Below is a small trained network, with its code and all its weights. Each question gives an input and a class and asks what happens when units are switched off, that is, made to give their printed mean instead of their output.

import numpy as np


def w(rows, s, z=0):
    codes = np.array(rows[::2]) - 128.0
    scale = np.full(codes.shape[1], s)
    scale[-1] = z or s
    return codes * scale


def f(y):
    return np.maximum(y, 0)


def log_softmax(a):
    a = a - a.max(-1, keepdims=True)
    return a - np.log(np.exp(a).sum(-1, keepdims=True))


def net(x, mask):
    res = np.array(x, float).reshape(1, 4) / 4 @ E
    y = f(res @ A[0][:, :-1].T + A[0][:, -1])
    res = res + np.where(mask, y, B[0][:, -1]) @ B[0][:, :-1]
    return log_softmax(res[-1] @ U[:, :-1].T + U[:, -1])


A, B = {}, {}
E = w([
[177,71,158,254,168,220,68,188,155,234,23,179],'x0',
[234,232,103,111,49,112,78,153,199,100,62,109],'x1',
[40,144,245,100,126,29,15,82,204,46,102,187],'x2',
[30,120,117,234,54,27,130,123,128,170,237,140],'x3',
],0.0071)
A[0] = w([
[80,127,69,116,89,99,197,111,84,97,197,106,229],'N0',
[147,164,97,130,46,99,191,104,163,125,143,76,102],'N1',
[147,171,143,17,177,106,142,79,114,58,136,90,218],'N2',
[136,199,131,132,73,94,166,124,173,138,171,122,63],'N3',
[58,34,173,187,219,107,129,141,124,160,155,156,249],'N4',
[181,109,73,162,176,182,191,181,98,188,151,61,116],'N5',
[109,165,152,97,95,90,102,72,193,50,89,149,74],'N6',
[136,155,140,113,163,186,190,96,101,137,126,91,124],'N7',
[143,132,180,46,190,126,148,42,83,82,160,98,227],'N8',
[255,224,122,117,91,156,23,199,172,133,70,114,129],'N9',
[149,189,70,143,45,101,170,112,87,81,148,89,125],'N10',
[180,55,118,156,202,198,173,161,98,165,94,109,227],'N11',
[170,82,143,177,165,147,97,145,132,184,55,134,242],'N12',
[95,111,142,223,148,131,102,171,116,172,167,145,250],'N13',
],0.0078,0.0024)
B[0] = w([
[36,121,98,70,155,46,115,198,52,229,211,62,230],'N0',
[163,164,125,94,38,50,80,200,115,172,113,36,191],'N1',
[29,168,211,108,95,145,133,80,95,161,150,111,223],'N2',
[152,202,86,128,93,77,90,206,134,182,123,65,176],'N3',
[73,201,209,71,137,161,167,128,60,56,150,204,227],'N4',
[80,166,92,109,73,146,135,204,100,155,64,113,226],'N5',
[85,204,186,155,87,63,113,167,140,166,61,103,202],'N6',
[104,165,94,58,114,118,94,197,69,179,135,116,172],'N7',
[66,78,171,69,137,155,157,97,41,103,204,138,206],'N8',
[138,135,166,221,137,92,186,2,168,81,215,108,246],'N9',
[145,156,153,101,66,64,46,158,107,187,134,77,208],'N10',
[121,147,74,90,84,173,169,213,109,105,37,166,223],'N11',
[127,128,170,134,147,237,207,143,149,86,82,232,215],'N12',
[51,139,165,128,139,168,181,115,47,78,149,200,210],'N13',
],0.0073,0.012)
U = w([
[229,94,78,164,191,191,162,154,156,83,94,171,39],'0',
[171,164,188,149,129,45,61,75,194,106,94,75,101],'1',
[70,134,194,136,155,119,167,57,72,105,228,155,188],'2',
[116,134,62,63,107,73,100,234,54,215,161,33,159],'3',
[91,159,176,98,126,197,121,221,97,103,11,218,185],'4',
[218,52,39,84,255,101,40,162,137,180,140,145,3],'5',
[173,154,73,203,65,142,154,153,129,142,111,131,86],'6',
],0.0076,0.0049)

Each question gives the input, the list of numbers given to net, and the class t.
The units are the neurons (one row each of A and B). Each row of codes is followed by its name. A weight is (code - 128) times the scale printed after its matrix; where a second scale follows, it is the last column's (A, B and U).
mask holds one flag per neuron, in row order. A switched-off neuron (its flag False) gives its mean, the last column of its row in B, instead of its output. The means were averaged over made-up inputs and are rounded, as every weight is.
A unit's drop is (log p(t) with every unit on - log p(t) with that unit switched off) / (log p(t) with every unit on - log p(t) with every unit switched off).
The circuit of an input: a set's keep is (log p(t) with only the set's units on - log p(t) with every unit switched off) / (log p(t) with every unit on - log p(t) with every unit switched off). Starting from the 12 units with the biggest drops (on a tie, the unit counted first), units are removed one at a time, each time the one whose removal leaves the highest keep (on an exact tie, the one counted first), for as long as the keep stays at least 0.8.
circuit, biggest first: the units of the circuit, biggest drop first
k most important neurons: the k neurons with the biggest drops, biggest first
drop of u: that unit's drop, to one decimal
input [5,8,-7,-4], class 6: circuit, biggest first -> (N9, N5)
input [0,-6,7,-7], class 2: circuit, biggest first -> (N8)
input [3,4,-4,3], class 6: circuit, biggest first -> (N4, N9, N0)
input [-2,-2,2,-7], class 2: circuit, biggest first -> (N8, N5)
input [4,-1,-2,8], class 4: 2 most important neurons -> (N9, N8)
input [0,-3,4,-6], class 2: 4 most important neurons -> (N5, N8, N11, N2)
input [-1,1,8,-8], class 2: 2 most important neurons -> (N8, N2)
input [-6,-3,2,-1], class 3: 2 most important neurons -> (N9, N0)
input [8,8,4,0], class 2: 2 most important neurons -> (N9, N12)
input [-2,0,6,7], class 3: 3 most important neurons -> (N9, N3, N12)
input [1,6,-1,4], class 1: drop of N9 -> 0.1
input [1,3,0,-3], class 1: drop of N1 -> -0.1
input [-7,0,4,6], class 3: drop of N12 -> 0.0
input [8,7,5,3], class 2: circuit, biggest first -> (N9)
